Below are the code and all the weights of a small trained network. Each question names an input and a target symbol and asks about switching units off, where a switched-off unit gives its printed mean instead of its output.

import numpy as np


def w(rows, s, z=0):
    codes = np.array(rows[::2]) - 128.0
    scale = np.full(codes.shape[1], s)
    scale[-1] = z or s
    return codes * scale


def norm(h):
    return h / np.sqrt((h * h).mean(-1, keepdims=True) + 1e-5)


def f(y):
    return y / 2 * (1 + np.tanh(0.7978845608 * (y + 0.044715 * y**3)))


def softmax(a):
    e = np.exp(a - a.max(-1, keepdims=True))
    return e / e.sum(-1, keepdims=True)


def log_softmax(a):
    a = a - a.max(-1, keepdims=True)
    return a - np.log(np.exp(a).sum(-1, keepdims=True))


def net(x, mask):
    ids = ['αβγδεζθμξπστφψω'.index(c) for c in x.split()]
    T = len(ids)
    res = E[ids] + P[:T]
    u = 0
    for l in range(2):
        q, k, v = (norm(res) @ M[l].T for M in (Q, K, V))
        z = softmax(np.where(np.tri(T) > 0, q @ k.T / 2**0.5, -1e9)) @ v
        res = res + np.where(mask[u], z, O[l][:, -1]) @ O[l][:, :-1]
        u += 1
        y = f(norm(res) @ A[l][:, :-1].T + A[l][:, -1])
        res = res + np.where(mask[u : u + 8], y, B[l][:, -1]) @ B[l][:, :-1]
        u += 8
    return log_softmax(norm(res)[-1] @ U[:, :-1].T + U[:, -1])


Q, K, V, O, A, B = {}, {}, {}, {}, {}, {}
E = w([
[55,115,164,125,157,123,171,140,162],'α',
[110,115,176,58,99,78,10,79,72],'β',
[61,175,182,76,129,149,118,133,80],'γ',
[65,202,24,150,84,171,114,78,95],'δ',
[66,164,126,129,173,203,145,133,163],'ε',
[71,174,143,87,101,185,55,105,55],'ζ',
[63,149,234,102,135,211,195,225,157],'θ',
[71,204,87,146,95,164,77,151,98],'μ',
[78,171,97,122,143,108,190,127,150],'ξ',
[83,230,212,53,84,185,154,163,47],'π',
[49,132,110,191,170,231,205,141,203],'σ',
[71,156,198,111,139,241,122,120,132],'τ',
[78,130,81,94,86,32,90,42,89],'φ',
[84,129,181,87,108,127,69,57,109],'ψ',
[75,181,168,80,69,93,161,134,93],'ω',
],0.013)
P = w([
[153,87,130,133,52,92,173,116,98],'0',
[78,176,110,233,173,105,64,197,91],'1',
[65,38,66,43,88,164,127,139,196],'2',
[143,158,110,144,67,230,192,88,109],'3',
[112,228,126,179,213,100,83,156,149],'4',
[88,80,29,18,102,174,131,154,169],'5',
[150,158,113,140,59,212,190,83,108],'6',
[193,249,164,144,222,91,75,100,192],'7',
[97,90,30,18,133,150,155,133,136],'8',
[152,162,117,134,61,206,194,100,99],'9',
],0.018)
Q[0] = w([
[153,175,143,130,95,212,201,70,103],'0.h0',
[53,115,96,32,163,132,55,141,249],'0.h0',
],0.012)
K[0] = w([
[163,103,143,142,75,100,179,65,108],'0.h0',
[212,250,164,117,219,123,97,66,178],'0.h0',
],0.015)
V[0] = w([
[41,73,152,188,111,107,206,119,253],'0.h0',
[205,171,43,71,153,194,177,111,74],'0.h0',
],0.0069)
O[0] = w([
[226,105,102,138,254,114,154,112,72,118],'0.h0',
[108,28,221,120,65,133,84,98,198,6],'0.h0',
],0.009,0.0019)
A[0] = w([
[121,165,164,123,62,143,198,111,82,34],'0.n0',
[130,38,121,30,110,131,120,60,114,169],'0.n1',
[109,131,117,32,93,168,125,79,111,1],'0.n2',
[128,155,206,188,184,135,1,175,147,185],'0.n3',
[217,177,151,137,146,71,93,225,81,65],'0.n4',
[123,154,130,214,213,100,55,110,126,177],'0.n5',
[124,150,74,119,126,218,76,186,72,178],'0.n6',
[170,170,237,154,197,111,144,149,60,136],'0.n7',
],0.009,0.0065)
B[0] = w([
[142,88,92,144,131,148,166,63,133,167],'0.n0',
[124,143,117,119,155,157,244,150,105,207],'0.n1',
[100,124,111,207,127,128,92,204,213,174],'0.n2',
[142,231,91,97,232,132,165,169,109,202],'0.n3',
[74,150,122,85,147,66,49,182,106,142],'0.n4',
[131,155,148,225,163,80,22,198,153,199],'0.n5',
[120,96,128,119,161,60,216,135,128,254],'0.n6',
[101,176,170,112,61,93,106,155,130,185],'0.n7',
],0.011,0.0086)
Q[1] = w([
[150,189,201,246,92,167,206,61,48],'1.h0',
[85,141,55,63,146,129,141,116,181],'1.h0',
],0.014)
K[1] = w([
[140,3,158,181,69,49,203,181,18],'1.h0',
[198,188,170,143,85,120,98,88,174],'1.h0',
],0.016)
V[1] = w([
[128,97,20,237,138,115,90,9,193],'1.h0',
[88,108,112,23,27,11,56,132,118],'1.h0',
],0.013)
O[1] = w([
[73,173,159,88,148,3,154,123,232,2],'1.h0',
[141,118,55,94,127,181,166,226,115,37],'1.h0',
],0.022,0.0082)
A[1] = w([
[65,151,142,122,160,66,180,101,186,58],'1.n0',
[117,123,151,101,170,103,96,124,180,28],'1.n1',
[190,104,88,76,149,133,153,155,131,121],'1.n2',
[170,139,93,119,146,192,176,143,76,125],'1.n3',
[129,209,193,251,225,75,27,107,98,253],'1.n4',
[86,119,103,43,127,110,180,137,198,97],'1.n5',
[104,113,170,119,127,114,210,62,127,31],'1.n6',
[73,124,81,39,64,166,106,135,152,23],'1.n7',
],0.018,0.0078)
B[1] = w([
[163,20,215,142,107,105,121,200,135,164],'1.n0',
[136,152,71,40,54,135,184,61,169,134],'1.n1',
[88,187,107,69,129,187,149,199,137,142],'1.n2',
[160,147,169,110,120,8,116,103,176,194],'1.n3',
[127,248,194,115,160,206,95,247,159,255],'1.n4',
[66,173,140,114,117,132,51,122,26,154],'1.n5',
[126,117,20,113,121,134,195,68,113,163],'1.n6',
[134,140,213,164,160,227,94,80,131,143],'1.n7',
],0.016,0.028)
U = w([
[213,90,107,111,184,93,128,142,46,150],'α',
[129,102,34,53,80,166,178,213,164,14],'β',
[82,101,35,187,162,138,208,119,89,240],'γ',
[90,51,137,150,64,71,105,175,127,181],'δ',
[184,53,209,180,162,180,41,70,80,66],'ε',
[93,151,136,52,46,202,82,122,196,12],'ζ',
[142,36,79,187,75,230,103,178,80,124],'θ',
[21,126,74,212,147,149,91,247,69,234],'μ',
[180,116,147,177,200,34,97,42,115,215],'ξ',
[223,94,153,90,43,141,92,112,186,62],'π',
[120,177,194,109,193,63,40,78,158,149],'σ',
[70,167,120,177,157,208,178,54,49,46],'τ',
[54,175,59,55,127,110,141,105,68,60],'φ',
[138,104,194,134,183,131,242,134,122,1],'ψ',
[144,154,74,81,128,39,168,141,207,89],'ω',
],0.015,0.0069)

Each question gives the input, a string of symbols that net reads in full, and the target symbol t.
The units are the heads (2 rows each of Q, K, V and O) and the neurons (one row each of A and B). Each row of codes is followed by its name. A weight is (code - 128) times the scale printed after its matrix; where a second scale follows, it is the last column's (O, A, B and U).
mask holds one flag per unit, layer by layer, with each layer's heads first. A switched-off unit (its flag False) gives its mean, the last column of its rows in O or B, instead of its output. The means were averaged over made-up inputs and are rounded, as every weight is.
A unit's drop is (log p(t) with every unit on - log p(t) with that unit switched off) / (log p(t) with every unit on - log p(t) with every unit switched off).
The circuit of an input: a set's keep is (log p(t) with only the set's units on - log p(t) with every unit switched off) / (log p(t) with every unit on - log p(t) with every unit switched off). Starting from the 12 units with the biggest drops (on a tie, the unit counted first), units are removed one at a time, each time the one whose removal leaves the highest keep (on an exact tie, the one counted first), for as long as the keep stays at least 0.8.
units of the circuit, in order: the units of the circuit, biggest drop first
most important unit: the unit with the biggest drop
top k neurons: the k neurons with the biggest drops, biggest first
k most important neurons of layer l: the k neurons of layer l with the biggest drops, biggest first
input ω δ ψ δ ψ γ θ, target ω: units of the circuit, in order : [0.n0 1.n3 1.h0 1.n4]
input δ ω ω, target β: top 3 neurons : [0.n4 1.n2 1.n4]
input α ζ δ φ μ σ ψ, target α: top 3 neurons : [0.n7 1.n3 1.n4]
input θ φ σ ζ σ ζ τ ψ π ε, target θ: units of the circuit, in order : [1.h0]
input ξ δ π θ π ψ β, target ξ: top 2 neurons : [0.n5 1.n4]
input β ψ ω, target σ: 4 most important neurons of layer 1 : [1.n3 1.n7 1.n4 1.n6]
input μ γ τ ψ τ φ, target ξ: top 2 neurons : [0.n7 0.n1]
input ζ π θ, target θ: units of the circuit, in order : [1.h0 1.n4]
input α β θ τ ζ α ε ξ, target μ: units of the circuit, in order : [1.n3 0.n5]
input π ε τ μ ψ ζ β π τ τ, target π: top 4 neurons : [0.n0 1.n3 1.n4 0.n3]
input φ ψ τ τ τ δ π ψ μ ε, target φ: top 4 neurons : [0.n5 1.n5 0.n3 1.n4]
input ψ ψ ζ α δ ε θ ξ ω α, target ψ: 3 most important neurons of layer 1 : [1.n0 1.n6 1.n3]
input ζ ψ δ σ θ θ θ, target ζ: 3 most important neurons of layer 0 : [0.n3 0.n0 0.n7]
input θ β ε ε π ξ φ ω, target μ: units of the circuit, in order : [1.n4]
input ε μ π ω ε τ σ γ, target μ: units of the circuit, in order : [0.n5 1.n3]
input τ δ α γ ε δ γ, target τ: 3 most important neurons of layer 0 : [0.n0 0.n7 0.n5]
input τ ζ σ π σ ω ψ θ, target μ: 4 most important neurons of layer 0 : [0.n5 0.n3 0.n4 0.n7]
input φ φ ω α ψ ψ α ε φ, target γ: top 4 neurons : [0.n1 0.n5 0.n3 1.n4]
input σ ε ε, target γ: top 2 neurons : [0.n5 0.n3]
input γ μ π δ ψ α, target σ: top 2 neurons : [1.n3 0.n3]
input ζ σ θ ζ σ ε τ, target ζ: most important unit : 0.h0
input σ σ ξ ζ ε σ σ ξ α, target φ: 3 most important neurons of layer 0 : [0.n5 0.n1 0.n7]
input ω β ε, target ζ: top 3 neurons : [1.n7 0.n5 0.n3]
input β β π β, target β: 3 most important neurons of layer 1 : [1.n4 1.n3 1.n2]
input ε θ ε ξ θ π, target α: 3 most important neurons of layer 0 : [0.n7 0.n4 0.n3]
input τ α μ ε τ δ ψ, target τ: 2 most important neurons of layer 0 : [0.n0 0.n7]
input δ γ ψ, target π: top 4 neurons : [1.n3 0.n3 0.n1 1.n4]
input θ τ φ, target ξ: top 2 neurons : [1.n4 0.n7]
input α φ ψ φ θ δ ε δ τ, target δ: most important unit : 1.h0
input γ α ξ θ θ μ μ ε β β, target γ: 2 most important neurons of layer 1 : [1.n6 1.n4]
